Small tables with named rows and columns. After each table, cells are looked up by row and column.

ludo.tsv
	vus	vokuveb	sir	nivole
patonif	0.7	0.3	0.4	0.4
buni	0.4	0.5	0.5	0.4
zazeme	0.3	0.9	0.6	0.2
rud	0.4	0.4	0.4	0.5
zosipo	0.4	0.5	0.4	0.4
kogi	0.4	0.5	0.5	0.6
tudevu	0.7	0.3	0.4	0.4
dem	0.3	0.5	0.5	0.4
fedega	0.5	0.4	0.5	0.4
pilik	0.4	0.4	0.4	0.5
bika	0.5	0.4	0.4	0.4

What is the vokuveb of tudevu in ludo? 0.3
What is the sir of fedega in ludo? 0.5
What is the sir of pilik in ludo? 0.4
What is the vus of zazeme in ludo? 0.3
What is the vus of zosipo in ludo? 0.4
What is the vus of bika in ludo? 0.5
What is the sir of tudevu in ludo? 0.4
What is the nivole of fedega in ludo? 0.4
What is the vokuveb of rud in ludo? 0.4
What is the nivole of buni in ludo? 0.4
What is the vus of buni in ludo? 0.4
What is the nivole of rud in ludo? 0.5
What is the vus of patonif in ludo? 0.7
What is the sir of bika in ludo? 0.4
What is the sir of zazeme in ludo? 0.6
What is the sir of buni in ludo? 0.5

subidev =
         ler  fil  gagipas  rodo  zumis  luzut  kun  gopite  fon  pav
lipa      26   24      -48    24      4     21  -16      38   32   -4
gefo     -56  -39       21    21     18    -26   52     -28   -7  -13
nedo      -6   17        2     8    -11     -4   -7      -4   -3   13
sal       -7  -15       -4     0      4      5   16       2   -6  -14
gapas      0   -8       -2     3      0      0    5       3    2    4
lal      -45  -37       11    20     10    -14   47     -21  -15  -14
mog       26   18      -51    28      3     30  -10      38   34  -13
bez        1    5        1     5     -6      2    3      -5    3   -3
keninal   21   11      -48    21      4     36   -7      35   30  -19
mav        1   91      -29    17    -11     14  -29      29   14  -53

gefo, fil: -39
mav, fon: 14
lipa, zumis: 4
nedo, ler: -6
mav, gopite: 29
nedo, gopite: -4
mog, luzut: 30
mog, fon: 34
bez, luzut: 2
sal, zumis: 4
keninal, gopite: 35
bez, kun: 3
lipa, kun: -16
keninal, pav: -19
gapas, gopite: 3

dis =
|  | puropek | gipu | folavub | gesido | fatuv | dimiled | med | modabe |
|---|---|---|---|---|---|---|---|---|
| sibupef | -10.11 | 65.82 | 50.19 | 77.05 | -10.63 | 65.63 | 3.20 | 84.05 |
| dig | 74.53 | 30.23 | 3.35 | -49.84 | 83.25 | 50.86 | -29.49 | 19.69 |
| fes | -17.75 | 60.53 | 50.42 | 84.30 | -20.28 | 57.55 | 10.33 | 78.56 |
| pofe | -43.93 | 15.12 | 34.71 | 90.39 | -52.57 | -3.62 | 52.57 | 29.17 |
| nekopa | 26.36 | 73.55 | 42.04 | 35.55 | 31.37 | 85.94 | -23.97 | 84.75 |

What is the med of pofe in dis?
52.57
What is the folavub of pofe in dis?
34.71
What is the fatuv of dig in dis?
83.25
What is the folavub of sibupef in dis?
50.19
What is the gipu of nekopa in dis?
73.55
What is the fatuv of fes in dis?
-20.28
What is the puropek of fes in dis?
-17.75
What is the gipu of pofe in dis?
15.12

Table pogeki
         lek  lesen  fud  rav  vugi  firego  lusikam
suniziz  170     52  127  116   144     158       85
daz      145    118  140  143   106     141      127
natekuf  131    171  108  165   133     143      160
rereg    116    142  118  130   166      88      117
pufilen  162    142  110  126   146     189      120
bod      180     98  130  123    89     186      193
beg      143    115  141  135    99      95      143
nit       53    241  173  180   131      10       83
rinib    174    114  134  123    94     140      120
sutin    122    142   73  148   180     162      154

What is the firego of rereg in pogeki? 88
What is the fud of sutin in pogeki? 73
What is the lesen of bod in pogeki? 98
What is the rav of rinib in pogeki? 123
What is the lesen of sutin in pogeki? 142
What is the lusikam of pufilen in pogeki? 120
What is the lek of sutin in pogeki? 122
What is the lek of natekuf in pogeki? 131
What is the lek of beg in pogeki? 143
What is the vugi of natekuf in pogeki? 133
What is the lusikam of beg in pogeki? 143
What is the lusikam of suniziz in pogeki? 85

Table lise
        seg  bog
nav     154  163
susul   198   95
pudir    93   74
zubuve   48   90
vimev   118   64
rofet   156   72
katoke  190   87
mumobu  165   79
duf     134  161
duz     146   91
voluti   92   62

nav, seg: 154
voluti, seg: 92
voluti, bog: 62
susul, seg: 198
katoke, seg: 190
zubuve, seg: 48
katoke, bog: 87
duz, seg: 146
nav, bog: 163
zubuve, bog: 90
duf, seg: 134
duz, bog: 91
pudir, bog: 74
duf, bog: 161
rofet, seg: 156
pudir, seg: 93
Which row has the largest bog? nav

pid.tsv
	lut	tosa	lozimal	zofoz	doza	koru
tun	0.3	0.8	0.8	0.8	0.3	0.7
nonu	0.2	0.8	0.8	0.3	0.6	0.6
mezol	0.2	0.7	0.9	0.2	0.5	0.2
gesiso	0.4	0.4	0.2	0.4	0.2	0.3
dudare	0.7	0.6	0.4	0.5	0.9	0.3
zaba	0.6	0.8	0.3	0.6	0.7	0.2
lugum	0.3	0.3	0.6	0.2	0.5	0.2
lag	0.7	0.4	0.7	0.6	0.1	0.6
pake	0.7	0.5	0.5	0.9	0.8	0.8
tolu	0.7	0.8	0.8	0.9	0.6	0.3
gugolit	0.3	0.4	0.6	0.2	0.2	0.7
libipu	0.3	0.2	0.2	0.5	0.7	0.8
mokeg	0.7	0.5	0.2	0.8	0.6	0.3
radumos	0.5	0.3	0.7	0.3	0.3	0.7

What is the lozimal of dudare in pid? 0.4
What is the zofoz of radumos in pid? 0.3
What is the lozimal of tolu in pid? 0.8
What is the lut of nonu in pid? 0.2
What is the lozimal of mezol in pid? 0.9
What is the tosa of tun in pid? 0.8
What is the tosa of zaba in pid? 0.8
What is the koru of radumos in pid? 0.7
What is the tosa of mokeg in pid? 0.5
What is the tosa of libipu in pid? 0.2
What is the lozimal of nonu in pid? 0.8
What is the koru of mezol in pid? 0.2
What is the tosa of nonu in pid? 0.8
What is the zofoz of nonu in pid? 0.3
What is the lut of dudare in pid? 0.7
What is the lozimal of lag in pid? 0.7

pivag
|  | kibineb | givo | lamirag | kam | lusi | melomu | kudol | mik | bazava |
|---|---|---|---|---|---|---|---|---|---|
| lopapop | 65 | 206 | 42 | 130 | 137 | 129 | 157 | 157 | 109 |
| togi | 97 | 80 | 121 | 73 | 130 | 88 | 120 | 3 | 101 |
| loriku | 166 | 19 | 201 | 135 | 44 | 62 | 36 | 66 | 123 |

togi, kudol -> 120
lopapop, givo -> 206
togi, lamirag -> 121
lopapop, lusi -> 137
loriku, bazava -> 123
loriku, kudol -> 36
lopapop, melomu -> 129
lopapop, kam -> 130
Which row has the largest mik? lopapop

tavava =
	detisib	miko	ditad	galaz	zof	lub	kudipuz	tefu	pomil	nuromed
siz	107	151	98	169	72	38	36	95	206	94
zisu	77	47	97	90	51	36	148	102	107	81
pafimor	77	73	70	162	111	92	78	163	156	78
kimu	73	83	95	72	81	208	184	68	90	112
giv	67	61	86	73	152	56	116	59	78	122

What is the ditad of zisu in tavava?
97
What is the pomil of siz in tavava?
206
What is the pomil of pafimor in tavava?
156
What is the zof of siz in tavava?
72
What is the detisib of siz in tavava?
107
What is the lub of siz in tavava?
38
What is the lub of giv in tavava?
56
What is the ditad of pafimor in tavava?
70
What is the pomil of zisu in tavava?
107
Row with the largest miko: siz

Table ruzeka
         tubidez  zutopum     rem  votob     naz  kabit
kagu      -17808    -2762    -179  11392  -41822  24520
rofezur    52848   -29572   24301   2851  -28031  47253
tusom      19002    48493  -46641  29211   12991  87043
puluku    -28889    35569  -21012  23411   -9818  30739
satel     -17808    50805  -25512  28984   13549  37987
faninod    61289    29964   13285  22380   53653  46235
bab        -3321    55948  -23211  30381   30054  43367
ral        77465    10339   -3350  17050   20662  83326
pufuvuf     2601    47496  -51017  28904     567  83888
let        -4897    55762  -24062  30455   29015  42445
goz        45921   -30374   23583   2416  -32543  42753

What is the kabit of let in ruzeka? 42445
What is the rem of faninod in ruzeka? 13285
What is the votob of satel in ruzeka? 28984
What is the votob of pufuvuf in ruzeka? 28904
What is the naz of satel in ruzeka? 13549
What is the kabit of faninod in ruzeka? 46235
What is the votob of let in ruzeka? 30455
What is the zutopum of kagu in ruzeka? -2762
What is the kabit of goz in ruzeka? 42753
What is the zutopum of faninod in ruzeka? 29964
What is the naz of pufuvuf in ruzeka? 567
What is the votob of rofezur in ruzeka? 2851
Which row has the largest votob? let

